Below is a small trained network, with its code and all its weights. Each question gives an input and a target symbol and asks what happens when units are switched off, that is, made to give their printed mean instead of their output.

import numpy as np


def w(rows, s, z=0):
    codes = np.array(rows[::2]) - 128.0
    scale = np.full(codes.shape[1], s)
    scale[-1] = z or s
    return codes * scale


def norm(h):
    return h / np.sqrt((h * h).mean(-1, keepdims=True) + 1e-5)


def f(y):
    return y / 2 * (1 + np.tanh(0.7978845608 * (y + 0.044715 * y**3)))


def softmax(a):
    e = np.exp(a - a.max(-1, keepdims=True))
    return e / e.sum(-1, keepdims=True)


def log_softmax(a):
    a = a - a.max(-1, keepdims=True)
    return a - np.log(np.exp(a).sum(-1, keepdims=True))


def net(x, mask):
    ids = ['αδεζθλμξπστφψω'.index(c) for c in x.split()]
    T = len(ids)
    res = E[ids] + P[:T]
    u = 0
    for l in range(2):
        q, k, v = (norm(res) @ M[l].T for M in (Q, K, V))
        z = softmax(np.where(np.tri(T) > 0, q @ k.T / 4**0.5, -1e9)) @ v
        res = res + np.where(mask[u], z, O[l][:, -1]) @ O[l][:, :-1]
        u += 1
        y = f(norm(res) @ A[l][:, :-1].T + A[l][:, -1])
        res = res + np.where(mask[u : u + 4], y, B[l][:, -1]) @ B[l][:, :-1]
        u += 4
    return log_softmax(norm(res)[-1] @ U[:, :-1].T + U[:, -1])


Q, K, V, O, A, B = {}, {}, {}, {}, {}, {}
E = w([
[172,84,79,139,166],'α',
[100,66,93,94,160],'δ',
[132,97,72,100,180],'ε',
[155,75,94,128,215],'ζ',
[121,59,230,72,176],'θ',
[157,77,78,65,132],'λ',
[194,31,227,106,107],'μ',
[121,100,97,169,168],'ξ',
[87,95,100,87,184],'π',
[132,125,93,142,137],'σ',
[94,100,57,146,209],'τ',
[114,73,100,153,223],'φ',
[148,18,244,13,253],'ψ',
[163,37,235,162,153],'ω',
],0.0018)
P = w([
[166,245,196,147,65],'0',
[152,46,54,67,132],'1',
[159,61,36,62,137],'2',
[167,62,27,63,138],'3',
[128,126,104,177,109],'4',
[124,133,104,132,92],'5',
[129,117,109,142,91],'6',
[120,81,77,106,94],'7',
[134,90,73,114,69],'8',
[133,107,71,128,85],'9',
[121,110,85,130,69],'10',
[152,124,81,130,130],'11',
[119,113,68,119,95],'12',
[144,118,74,133,109],'13',
],0.0012)
Q[0] = w([
[131,75,16,116,149],'L0H0',
[127,174,207,133,148],'L0H0',
[91,131,3,140,110],'L0H0',
[161,75,94,128,192],'L0H0',
],0.0078)
K[0] = w([
[152,253,175,144,123],'L0H0',
[121,40,51,101,126],'L0H0',
[150,162,144,133,172],'L0H0',
[137,160,131,122,82],'L0H0',
],0.011)
V[0] = w([
[191,77,204,239,50],'L0H0',
[229,77,83,87,150],'L0H0',
[151,83,147,3,60],'L0H0',
[131,181,63,130,16],'L0H0',
],0.0049)
O[0] = w([
[39,167,119,82,228,166],'L0H0',
[69,140,233,156,69,254],'L0H0',
[136,255,168,137,42,123],'L0H0',
[75,124,52,121,28,113],'L0H0',
],0.0047,0.0019)
A[0] = w([
[179,160,130,163,40,144],'L0N0',
[161,111,17,155,58,75],'L0N1',
[60,226,71,114,198,1],'L0N2',
[103,143,106,254,167,255],'L0N3',
],0.0054,0.00091)
B[0] = w([
[115,108,101,96,187,255],'L0N0',
[102,166,173,199,191,213],'L0N1',
[131,61,88,125,130,244],'L0N2',
[147,108,102,2,115,153],'L0N3',
],0.0063,0.0017)
Q[1] = w([
[144,239,139,180,29],'L1H0',
[165,110,254,92,84],'L1H0',
[96,74,51,95,221],'L1H0',
[83,154,14,193,170],'L1H0',
],0.0082)
K[1] = w([
[116,204,118,187,43],'L1H0',
[130,134,254,119,104],'L1H0',
[136,70,80,90,176],'L1H0',
[122,140,21,161,158],'L1H0',
],0.012)
V[1] = w([
[244,89,23,3,137],'L1H0',
[166,82,19,53,185],'L1H0',
[8,54,118,129,167],'L1H0',
[200,240,144,85,50],'L1H0',
],0.0025)
O[1] = w([
[203,201,43,125,8,97],'L1H0',
[175,173,118,122,5,153],'L1H0',
[98,118,202,155,62,231],'L1H0',
[124,104,28,66,199,4],'L1H0',
],0.003,0.0019)
A[1] = w([
[131,73,2,182,100,51],'L1N0',
[41,142,25,97,79,2],'L1N1',
[130,99,237,35,153,130],'L1N2',
[155,63,154,150,212,112],'L1N3',
],0.005,0.0032)
B[1] = w([
[80,206,120,191,113,145],'L1N0',
[207,141,254,123,121,154],'L1N1',
[153,170,111,205,86,251],'L1N2',
[131,143,203,86,93,215],'L1N3',
],0.0059,0.0027)
U = w([
[165,39,58,221,84,117],'α',
[217,148,105,201,187,99],'δ',
[71,73,50,119,144,235],'ε',
[207,224,195,106,195,76],'ζ',
[10,232,151,52,136,99],'θ',
[165,158,204,7,74,73],'λ',
[60,225,79,225,54,78],'μ',
[48,24,169,196,229,115],'ξ',
[121,116,125,27,181,193],'π',
[205,110,181,180,40,40],'σ',
[224,11,153,72,149,122],'τ',
[107,203,79,146,213,171],'φ',
[208,177,64,83,66,255],'ψ',
[50,48,131,86,2,126],'ω',
],0.0088,0.0042)

Each question gives the input, a string of symbols that net reads in full, and the target symbol t.
The units are the heads (4 rows each of Q, K, V and O) and the neurons (one row each of A and B). Each row of codes is followed by its name. A weight is (code - 128) times the scale printed after its matrix; where a second scale follows, it is the last column's (O, A, B and U).
mask holds one flag per unit, layer by layer, with each layer's heads first. A switched-off unit (its flag False) gives its mean, the last column of its rows in O or B, instead of its output. The means were averaged over made-up inputs and are rounded, as every weight is.
A unit's drop is (log p(t) with every unit on - log p(t) with that unit switched off) / (log p(t) with every unit on - log p(t) with every unit switched off).
The circuit of an input: a set's keep is (log p(t) with only the set's units on - log p(t) with every unit switched off) / (log p(t) with every unit on - log p(t) with every unit switched off). Starting from all 10 units, units are removed one at a time, each time the one whose removal leaves the highest keep (on an exact tie, the one counted first), for as long as the keep stays at least 0.8.
circuit, biggest first: the units of the circuit, biggest drop first
unit that matters most: the unit with the biggest drop
k most important neurons: the k neurons with the biggest drops, biggest first
top k neurons in layer l: the k neurons of layer l with the biggest drops, biggest first
drop when u is switched off: that unit's drop, to one decimal
input π θ ε φ σ, target δ: circuit, biggest first	L0H0; L0N1; L1H0
input μ α ξ λ ε ε δ θ φ, target λ: 2 most important neurons	L0N2; L1N1
input ψ π ε α, target ζ: circuit, biggest first	L0H0
input σ μ ε ε ξ α θ λ θ λ, target μ: 2 most important neurons	L1N0; L0N1
input ζ ξ φ τ ε θ ψ π π α δ, target σ: 4 most important neurons	L1N2; L0N1; L0N3; L0N2
input θ λ λ θ α, target ψ: circuit, biggest first	L0H0; L1H0; L0N1
input μ ω θ ε ε ζ ε σ, target λ: top 2 neurons in layer 0	L0N2; L0N1
input φ δ ψ ε, target τ: circuit, biggest first	L0H0; L1H0; L1N3
input π σ δ σ ε ζ ε ε ε, target δ: circuit, biggest first	L0H0; L0N1
input θ α ε ε δ ε λ, target ψ: top 2 neurons in layer 0	L0N2; L0N1
input λ ε θ θ μ ε α μ ε α φ ε α α, target θ: circuit, biggest first	L0H0; L1H0; L1N2
input ε θ σ ξ ε ε ε λ τ δ δ ε σ, target ξ: circuit, biggest first	L0H0; L0N1; L1H0
input θ θ ε ε, target ψ: circuit, biggest first	L1H0; L0N1
input σ φ σ μ ψ ε λ ε ψ π θ ε, target μ: circuit, biggest first	L1N0; L0H0; L1H0
input θ σ ζ θ σ π ε π α σ ω ζ, target ψ: unit that matters most	L1H0
input α θ λ ε π θ ε θ θ ε, target ω: circuit, biggest first	L0H0; L1H0; L0N1
input θ ε θ θ ξ ε ε ψ α α φ ε π, target ψ: 2 most important neurons	L0N2; L0N1
input σ ε ζ μ ε, target μ: circuit, biggest first	L0H0; L1N0; L1H0
input μ α α ε σ ε λ ψ θ μ α τ α ξ, target λ: 4 most important neurons	L0N2; L1N1; L0N1; L1N2
input ε ε θ, target σ: circuit, biggest first	L0H0
input ε φ ε λ ε α λ ε μ ε φ α, target ξ: 2 most important neurons	L0N1; L1N1
input ω α α δ ψ ε τ ε μ ζ, target π: 2 most important neurons	L0N2; L0N1
input μ ω θ θ ψ θ θ ε θ σ π, target λ: top 2 neurons in layer 1	L1N1; L1N0
input τ ψ θ σ α φ, target α: drop when L1H0 is switched off	0.6
input φ ψ ψ ε θ ε δ, target τ: drop when L1N1 is switched off	0.0
